Here is a tiny trained network, its code and every weight. The questions are about switching its units off for an input and a class, where a switched-off unit gives its printed mean instead of its output.

import numpy as np


def w(rows, s, z=0):
    codes = np.array(rows[::2]) - 128.0
    scale = np.full(codes.shape[1], s)
    scale[-1] = z or s
    return codes * scale


def norm(h):
    return h / np.sqrt((h * h).mean(-1, keepdims=True) + 1e-5)


def f(y):
    return y / 2 * (1 + np.tanh(0.7978845608 * (y + 0.044715 * y**3)))


def log_softmax(a):
    a = a - a.max(-1, keepdims=True)
    return a - np.log(np.exp(a).sum(-1, keepdims=True))


def net(x, mask):
    res = np.array(x, float).reshape(1, 8) / 4 @ E
    u = 0
    for l in range(2):
        y = f(norm(res) @ A[l][:, :-1].T + A[l][:, -1])
        res = res + np.where(mask[u : u + 7], y, B[l][:, -1]) @ B[l][:, :-1]
        u += 7
    return log_softmax(norm(res)[-1] @ U[:, :-1].T + U[:, -1])


A, B = {}, {}
E = w([
[50,136,104,200,143,129,63,109,85,25,148],'x0',
[181,66,96,209,180,193,144,155,103,167,138],'x1',
[136,183,37,149,98,155,36,176,148,106,169],'x2',
[144,121,88,34,168,73,97,180,94,38,45],'x3',
[185,109,123,118,157,166,233,216,127,58,108],'x4',
[217,160,129,151,66,122,114,90,4,172,168],'x5',
[158,176,168,184,152,127,110,21,137,173,108],'x6',
[98,214,24,172,155,49,163,115,57,60,189],'x7',
],0.0038)
A[0] = w([
[69,102,122,136,2,169,99,130,89,175,195,80],'0.n1',
[44,217,105,93,61,82,92,83,166,159,222,129],'0.n2',
[190,154,101,139,102,169,197,172,127,135,113,11],'0.n3',
[41,108,167,124,136,105,1,29,114,115,99,14],'0.n4',
[89,100,162,168,174,91,229,122,194,121,60,102],'0.n5',
[57,39,126,156,162,202,103,203,183,103,198,217],'0.n6',
[148,64,86,132,151,200,96,181,228,93,131,89],'0.n7',
],0.0054,0.0012)
B[0] = w([
[184,150,196,155,157,119,140,191,111,110,152,192],'0.n1',
[99,228,111,177,100,117,63,76,67,193,64,253],'0.n2',
[89,151,159,149,168,53,77,85,145,146,129,149],'0.n3',
[65,157,85,234,123,155,92,116,124,129,2,222],'0.n4',
[200,135,125,81,48,176,77,141,136,161,182,202],'0.n5',
[144,185,80,180,102,107,145,125,169,117,39,236],'0.n6',
[106,137,145,155,110,129,89,81,135,125,66,206],'0.n7',
],0.0079,0.0036)
A[1] = w([
[135,124,142,146,211,117,220,10,63,89,222,2],'1.n1',
[90,135,55,28,117,68,111,170,146,38,95,184],'1.n2',
[98,129,81,22,121,89,94,188,139,40,73,50],'1.n3',
[156,92,118,199,156,180,185,55,69,113,121,179],'1.n4',
[211,150,210,99,96,149,95,148,137,191,100,190],'1.n5',
[109,114,148,170,221,117,52,162,54,99,253,130],'1.n6',
[179,149,19,201,46,203,123,232,139,77,121,135],'1.n7',
],0.0054,0.0021)
B[1] = w([
[149,121,170,155,195,98,126,179,168,60,128,153],'1.n1',
[115,122,64,73,36,138,188,196,2,138,134,239],'1.n2',
[76,103,49,124,91,90,225,145,78,128,142,211],'1.n3',
[100,183,157,126,92,65,115,155,133,129,124,185],'1.n4',
[113,77,90,84,157,151,123,77,127,87,208,248],'1.n5',
[169,116,165,71,89,183,193,129,164,116,55,166],'1.n6',
[63,94,182,111,179,61,113,108,130,165,142,252],'1.n7',
],0.0088,0.0041)
U = w([
[136,47,142,112,124,209,80,83,245,145,61,117],'0',
[49,244,99,229,110,85,62,105,99,175,38,162],'1',
[163,171,57,127,168,221,100,178,134,114,134,35],'2',
[149,156,44,151,157,233,101,188,138,92,146,5],'3',
[85,81,13,51,75,113,206,176,60,119,120,152],'4',
[152,132,186,178,188,60,139,135,142,137,197,121],'5',
[218,96,156,46,130,196,143,67,108,172,250,138],'6',
[205,169,184,152,135,123,195,214,97,76,113,120],'7',
],0.011,0.012)

Each question gives the input, the list of numbers given to net, and the class t.
The units are the neurons (one row each of A and B). Each row of codes is followed by its name. A weight is (code - 128) times the scale printed after its matrix; where a second scale follows, it is the last column's (A, B and U).
mask holds one flag per neuron, layer by layer. A switched-off neuron (its flag False) gives its mean, the last column of its row in B, instead of its output. The means were averaged over made-up inputs and are rounded, as every weight is.
A unit's drop is (log p(t) with every unit on - log p(t) with that unit switched off) / (log p(t) with every unit on - log p(t) with every unit switched off).
The circuit of an input: a set's keep is (log p(t) with only the set's units on - log p(t) with every unit switched off) / (log p(t) with every unit on - log p(t) with every unit switched off). Starting from the 12 units with the biggest drops (on a tie, the unit counted first), units are removed one at a time, each time the one whose removal leaves the highest keep (on an exact tie, the one counted first), for as long as the keep stays at least 0.8.
units of the circuit, in order: the units of the circuit, biggest drop first
top k neurons: the k neurons with the biggest drops, biggest first
drop of u: that unit's drop, to one decimal
input [-2,4,1,-6,-6,1,0,-5], class 6: units of the circuit, in order	(1.n5)
input [1,-6,-7,-4,-1,6,6,-5], class 6: top 4 neurons	(1.n5, 0.n6, 0.n7, 0.n2)
input [0,2,1,-8,4,3,4,7], class 5: units of the circuit, in order	(1.n1, 0.n4)
input [3,6,-6,5,0,8,6,4], class 7: units of the circuit, in order	(0.n2, 1.n1)
input [5,4,-6,1,-2,2,3,8], class 7: units of the circuit, in order	(1.n1, 0.n6, 1.n6)
input [-1,-8,3,-3,3,2,-5,-8], class 6: top 3 neurons	(1.n5, 0.n4, 0.n1)
input [8,8,-5,0,-1,7,1,-3], class 7: top 3 neurons	(0.n2, 1.n6, 0.n6)
input [2,4,1,0,5,-8,3,1], class 0: top 3 neurons	(0.n5, 0.n2, 0.n4)
input [-2,6,2,-1,2,6,8,0], class 5: top 2 neurons	(1.n1, 0.n5)
input [2,6,8,4,2,7,7,7], class 7: top 4 neurons	(0.n4, 1.n6, 0.n6, 0.n2)
input [-2,-4,-2,-6,-2,-6,-8,-3], class 0: top 2 neurons	(0.n5, 0.n4)
input [1,6,5,-1,-2,8,-2,6], class 7: top 2 neurons	(1.n6, 0.n4)
input [6,4,-6,-2,2,-6,1,-4], class 0: top 2 neurons	(0.n5, 0.n2)
input [5,1,6,5,-1,-7,1,7], class 4: units of the circuit, in order	(1.n2)
input [-3,-3,-8,-1,4,6,3,0], class 6: top 2 neurons	(1.n5, 0.n5)
input [5,8,-3,-1,-6,7,-7,6], class 7: drop of 1.n6	0.4
input [3,7,6,-2,3,-2,-8,-7], class 1: drop of 0.n6	0.6
input [5,-1,-8,2,5,7,-2,4], class 7: drop of 0.n2	0.0
